Here is a tiny trained network, its code and every weight. The questions are about switching its units off for an input and a target symbol, where a switched-off unit gives its printed mean instead of its output.

import numpy as np


def w(rows, s, z=0):
    codes = np.array(rows[::2]) - 128.0
    scale = np.full(codes.shape[1], s)
    scale[-1] = z or s
    return codes * scale


def norm(h):
    return h / np.sqrt((h * h).mean(-1, keepdims=True) + 1e-5)


def softmax(a):
    e = np.exp(a - a.max(-1, keepdims=True))
    return e / e.sum(-1, keepdims=True)


def log_softmax(a):
    a = a - a.max(-1, keepdims=True)
    return a - np.log(np.exp(a).sum(-1, keepdims=True))


def net(x, mask):
    ids = ['αβγδηθμξπτφω'.index(c) for c in x.split()]
    T = len(ids)
    res = E[ids] + P[:T]
    u = 0
    for l in range(2):
        r = norm(res)
        for j in range(3):
            rows = slice(4 * j, 4 * j + 4)
            q, k, v = (r @ M[l][rows].T for M in (Q, K, V))
            z = softmax(np.where(np.tri(T) > 0, q @ k.T / 4**0.5, -1e9)) @ v
            o = O[l][rows]
            res = res + np.where(mask[u + j], z, o[:, -1]) @ o[:, :-1]
        u += 3
    return log_softmax(norm(res)[-1] @ U[:, :-1].T + U[:, -1])


Q, K, V, O = {}, {}, {}, {}
E = w([
[157,127,125,132,98],'α',
[167,125,105,129,137],'β',
[120,150,126,92,98],'γ',
[86,172,2,113,151],'δ',
[119,147,145,105,142],'η',
[137,121,127,96,101],'θ',
[137,122,174,95,140],'μ',
[178,153,130,132,184],'ξ',
[95,132,169,133,87],'π',
[93,196,112,144,107],'τ',
[133,125,134,160,138],'φ',
[141,167,179,107,161],'ω',
],0.019)
P = w([
[119,111,101,159,152],'0',
[103,149,251,6,77],'1',
[126,168,216,39,18],'2',
[172,164,225,55,40],'3',
[147,168,212,58,17],'4',
[157,255,201,112,84],'5',
[202,197,223,55,78],'6',
[163,215,141,109,25],'7',
[134,212,155,136,47],'8',
],0.0077)
Q[0] = w([
[134,134,179,168,65],'L0H1',
[180,79,145,83,82],'L0H1',
[161,182,184,142,154],'L0H1',
[171,161,189,70,127],'L0H1',
[61,103,145,115,210],'L0H2',
[114,72,118,75,173],'L0H2',
[123,127,58,103,161],'L0H2',
[110,93,106,99,127],'L0H2',
[137,88,134,228,194],'L0H3',
[141,85,79,86,155],'L0H3',
[102,100,144,186,146],'L0H3',
[111,11,121,116,228],'L0H3',
],0.011)
K[0] = w([
[171,104,131,146,122],'L0H1',
[127,147,163,155,134],'L0H1',
[139,108,57,191,99],'L0H1',
[109,136,63,159,152],'L0H1',
[179,165,190,171,90],'L0H2',
[130,134,254,180,92],'L0H2',
[92,201,150,125,80],'L0H2',
[106,107,164,151,68],'L0H2',
[128,117,207,131,106],'L0H3',
[139,150,137,130,67],'L0H3',
[126,113,178,122,118],'L0H3',
[161,132,178,150,67],'L0H3',
],0.013)
V[0] = w([
[227,96,116,152,60],'L0H1',
[147,186,50,189,47],'L0H1',
[106,208,151,52,170],'L0H1',
[161,90,140,57,58],'L0H1',
[70,161,121,70,86],'L0H2',
[153,165,17,71,139],'L0H2',
[131,68,26,111,152],'L0H2',
[214,254,143,147,152],'L0H2',
[176,115,207,110,141],'L0H3',
[119,176,31,185,98],'L0H3',
[138,191,168,81,115],'L0H3',
[81,77,26,119,158],'L0H3',
],0.0081)
O[0] = w([
[134,46,141,78,131,178],'L0H1',
[77,88,156,115,22,220],'L0H1',
[126,128,190,155,151,161],'L0H1',
[159,122,163,65,217,173],'L0H1',
[72,129,153,148,186,198],'L0H2',
[99,121,209,32,123,253],'L0H2',
[208,150,193,40,154,154],'L0H2',
[88,170,137,135,23,188],'L0H2',
[207,58,156,106,89,51],'L0H3',
[48,196,107,165,131,220],'L0H3',
[112,98,165,68,68,162],'L0H3',
[126,254,86,131,225,199],'L0H3',
],0.0073,0.0058)
Q[1] = w([
[222,180,186,146,161],'L1H1',
[131,123,117,96,137],'L1H1',
[155,130,218,124,105],'L1H1',
[84,134,203,148,95],'L1H1',
[165,130,108,160,157],'L1H2',
[160,118,148,201,145],'L1H2',
[45,157,111,50,168],'L1H2',
[73,141,165,87,82],'L1H2',
[90,134,189,76,9],'L1H3',
[82,139,172,108,44],'L1H3',
[38,133,91,121,143],'L1H3',
[121,134,54,163,178],'L1H3',
],0.012)
K[1] = w([
[1,187,35,61,71],'L1H1',
[128,133,144,173,107],'L1H1',
[77,201,9,119,191],'L1H1',
[138,139,51,128,202],'L1H1',
[92,171,161,167,102],'L1H2',
[123,172,219,101,139],'L1H2',
[81,89,36,83,92],'L1H2',
[120,131,19,71,196],'L1H2',
[152,195,28,154,217],'L1H3',
[144,164,73,106,220],'L1H3',
[218,172,216,45,138],'L1H3',
[206,59,189,71,3],'L1H3',
],0.0083)
V[1] = w([
[183,139,205,149,135],'L1H1',
[56,153,109,72,105],'L1H1',
[171,146,106,153,6],'L1H1',
[124,169,75,102,222],'L1H1',
[162,112,13,67,129],'L1H2',
[140,136,108,152,186],'L1H2',
[65,142,180,196,123],'L1H2',
[194,63,236,190,168],'L1H2',
[51,180,56,224,176],'L1H3',
[169,174,190,206,124],'L1H3',
[192,165,101,82,176],'L1H3',
[137,13,181,165,63],'L1H3',
],0.011)
O[1] = w([
[154,247,171,146,216,126],'L1H1',
[72,130,120,109,73,232],'L1H1',
[154,159,34,220,165,126],'L1H1',
[164,111,141,72,21,135],'L1H1',
[169,123,202,214,2,109],'L1H2',
[174,156,98,98,58,76],'L1H2',
[71,140,71,40,198,134],'L1H2',
[179,49,122,101,226,16],'L1H2',
[237,74,45,52,65,154],'L1H3',
[152,197,47,112,218,131],'L1H3',
[199,192,213,137,100,141],'L1H3',
[58,21,70,191,220,2],'L1H3',
],0.008,0.007)
U = w([
[52,47,186,191,57,124],'α',
[167,183,206,202,67,87],'β',
[20,96,187,2,178,2],'γ',
[115,163,142,120,111,51],'δ',
[208,157,95,42,189,102],'η',
[149,132,228,113,155,108],'θ',
[187,110,207,163,179,161],'μ',
[179,201,159,195,152,109],'ξ',
[123,43,83,88,123,151],'π',
[67,109,74,93,100,57],'τ',
[191,122,75,162,33,163],'φ',
[120,108,132,119,172,211],'ω',
],0.0089,0.0044)

Each question gives the input, a string of symbols that net reads in full, and the target symbol t.
The units are the heads (4 rows each of Q, K, V and O). Each row of codes is followed by its name. A weight is (code - 128) times the scale printed after its matrix; where a second scale follows, it is the last column's (O and U).
mask holds one flag per head, layer by layer. A switched-off head (its flag False) gives its mean, the last column of its rows in O, instead of its output. The means were averaged over made-up inputs and are rounded, as every weight is.
A unit's drop is (log p(t) with every unit on - log p(t) with that unit switched off) / (log p(t) with every unit on - log p(t) with every unit switched off).
The circuit of an input: a set's keep is (log p(t) with only the set's units on - log p(t) with every unit switched off) / (log p(t) with every unit on - log p(t) with every unit switched off). Starting from all 6 units, units are removed one at a time, each time the one whose removal leaves the highest keep (on an exact tie, the one counted first), for as long as the keep stays at least 0.8.
circuit, biggest first: the units of the circuit, biggest drop first
most important unit: the unit with the biggest drop
heads that matter: for each layer, one digit per head in row order, 1 if its drop is at least 0.15 and else 0, layers parted by /
drop of u: that unit's drop, to one decimal
input α μ γ η ω γ η ω, target α: most important unit : L0H1
input η α η τ α α φ γ μ, target η: circuit, biggest first : L0H1, L1H3, L1H2
input ξ θ η, target ξ: heads that matter : 111 / 100
input α ξ π, target α: heads that matter : 100 / 001
input ξ α γ α, target ξ: heads that matter : 111 / 101
input γ α γ α η γ β, target γ: heads that matter : 000 / 010
input φ α γ, target φ: circuit, biggest first : L0H2, L0H1, L1H1
input η α π α ω γ φ, target η: heads that matter : 100 / 011
input π η η ω, target π: circuit, biggest first : L0H2, L0H3, L1H3
input μ γ ω α ξ α η θ, target μ: circuit, biggest first : L0H3, L1H1, L1H2
input α θ β γ β γ π ω γ, target α: circuit, biggest first : L0H1, L1H3, L0H3
input η α π θ ξ μ β α β, target η: circuit, biggest first : L0H1, L1H2, L1H3
input φ ω φ, target φ: circuit, biggest first : L0H2, L1H3
input γ β γ α μ, target γ: heads that matter : 100 / 010
input γ β β φ α γ, target γ: circuit, biggest first : L1H2, L0H2, L0H1
input α η η φ ξ τ, target α: heads that matter : 101 / 001
input α α η, target α: circuit, biggest first : L0H1, L1H3, L1H2
input γ γ α η τ, target γ: circuit, biggest first : L1H2, L0H2, L0H1
input μ α η γ, target μ: heads that matter : 101 / 000
input φ μ β τ, target φ: heads that matter : 110 / 001
input τ φ α φ, target τ: heads that matter : 000 / 011
input β φ ω α α τ η, target β: heads that matter : 110 / 010
input β φ ω μ, target β: heads that matter : 111 / 010
input π γ ω π ω ω φ η, target π: most important unit : L0H2
input γ α μ, target γ: circuit, biggest first : L1H2, L0H1, L0H2
input α α α ξ η α α β, target α: most important unit : L0H1
input ξ γ η, target ξ: circuit, biggest first : L0H2, L1H1, L0H3, L0H1
input μ ξ γ α, target μ: most important unit : L0H3
input α γ φ μ μ γ α μ, target α: heads that matter : 100 / 000
input η θ γ, target η: drop of L0H3 : 0.2
